Below is a small trained network, with its code and all its weights. Each question gives an input and a class and asks what happens when units are switched off, that is, made to give their printed mean instead of their output.

import numpy as np


def w(rows, s, z=0):
    codes = np.array(rows[::2]) - 128.0
    scale = np.full(codes.shape[1], s)
    scale[-1] = z or s
    return codes * scale


def f(y):
    return np.maximum(y, 0)


def log_softmax(a):
    a = a - a.max(-1, keepdims=True)
    return a - np.log(np.exp(a).sum(-1, keepdims=True))


def net(x, mask):
    res = np.array(x, float).reshape(1, 4) / 4 @ E
    y = f(res @ A[0][:, :-1].T + A[0][:, -1])
    res = res + np.where(mask, y, B[0][:, -1]) @ B[0][:, :-1]
    return log_softmax(res[-1] @ U[:, :-1].T + U[:, -1])


A, B = {}, {}
E = w([
[208,115,153,179,179,83,187,56,162,86,90,106],'x0',
[236,174,178,63,120,113,80,90,226,97,248,122],'x1',
[111,115,111,184,167,106,88,143,155,75,156,253],'x2',
[132,95,146,141,115,158,123,180,160,103,113,117],'x3',
],0.013)
A[0] = w([
[29,88,71,119,108,216,44,134,115,217,151,148,70],'n1',
[126,126,139,120,91,167,189,119,107,196,85,20,127],'n2',
[106,78,207,150,165,58,220,81,174,112,59,125,87],'n3',
[116,82,116,204,185,76,106,154,121,155,120,224,119],'n4',
[24,113,76,255,167,170,233,168,29,181,25,136,2],'n5',
[102,114,44,194,185,97,106,152,174,108,89,211,116],'n6',
[189,119,130,69,81,91,171,152,108,193,18,91,171],'n7',
[134,75,100,210,214,91,181,52,162,76,46,88,104],'n8',
],0.0079,0.0027)
B[0] = w([
[129,114,34,126,108,1,165,175,126,139,82,65,193],'n1',
[170,152,225,123,82,154,106,123,108,80,100,216,207],'n2',
[100,94,106,84,105,106,142,133,122,163,97,80,192],'n3',
[142,168,161,165,105,144,119,161,112,79,107,173,183],'n4',
[116,134,177,157,168,158,133,89,204,131,173,96,252],'n5',
[175,152,143,160,120,133,58,130,93,80,114,157,187],'n6',
[117,186,136,159,128,139,142,88,78,145,65,154,193],'n7',
[136,87,57,98,88,94,185,162,118,168,128,111,212],'n8',
],0.014,0.02)
U = w([
[123,163,159,140,104,164,100,132,29,87,96,231,254],'0',
[93,88,45,89,81,92,160,173,110,179,121,86,40],'1',
[130,167,179,117,178,171,115,90,243,163,248,91,99],'2',
],0.013,0.00075)

Each question gives the input, the list of numbers given to net, and the class t.
The units are the neurons (one row each of A and B). Each row of codes is followed by its name. A weight is (code - 128) times the scale printed after its matrix; where a second scale follows, it is the last column's (A, B and U).
mask holds one flag per neuron, in row order. A switched-off neuron (its flag False) gives its mean, the last column of its row in B, instead of its output. The means were averaged over made-up inputs and are rounded, as every weight is.
A unit's drop is (log p(t) with every unit on - log p(t) with that unit switched off) / (log p(t) with every unit on - log p(t) with every unit switched off).
The circuit of an input: a set's keep is (log p(t) with only the set's units on - log p(t) with every unit switched off) / (log p(t) with every unit on - log p(t) with every unit switched off). Starting from all 8 units, units are removed one at a time, each time the one whose removal leaves the highest keep (on an exact tie, the one counted first), for as long as the keep stays at least 0.8.
units of the circuit, in order: the units of the circuit, biggest drop first
unit that matters most: the unit with the biggest drop
k most important neurons: the k neurons with the biggest drops, biggest first
drop when u is switched off: that unit's drop, to one decimal
input [2,-6,5,6], class 2: 3 most important neurons	(n5, n2, n7)
input [5,-6,0,4], class 2: 2 most important neurons	(n5, n1)
input [-7,-3,2,-6], class 1: units of the circuit, in order	(n1)
input [6,1,5,4], class 1: 4 most important neurons	(n8, n2, n3, n7)
input [-1,-5,-8,6], class 0: 2 most important neurons	(n2, n7)
input [4,-3,-1,5], class 1: 2 most important neurons	(n8, n3)
input [-3,7,7,2], class 0: 2 most important neurons	(n5, n6)
input [6,6,6,-1], class 0: 2 most important neurons	(n5, n1)
input [6,-1,-7,-2], class 0: 3 most important neurons	(n2, n7, n1)
input [8,3,-7,7], class 1: 4 most important neurons	(n8, n3, n6, n4)
input [-6,-8,-2,-2], class 2: 2 most important neurons	(n5, n8)
input [-7,2,-7,3], class 0: drop when n7 is switched off	0.2
input [6,-3,3,-5], class 1: drop when n8 is switched off	0.9
input [-1,-6,5,7], class 2: drop when n5 is switched off	1.6
input [-4,0,-4,4], class 0: unit that matters most	n8
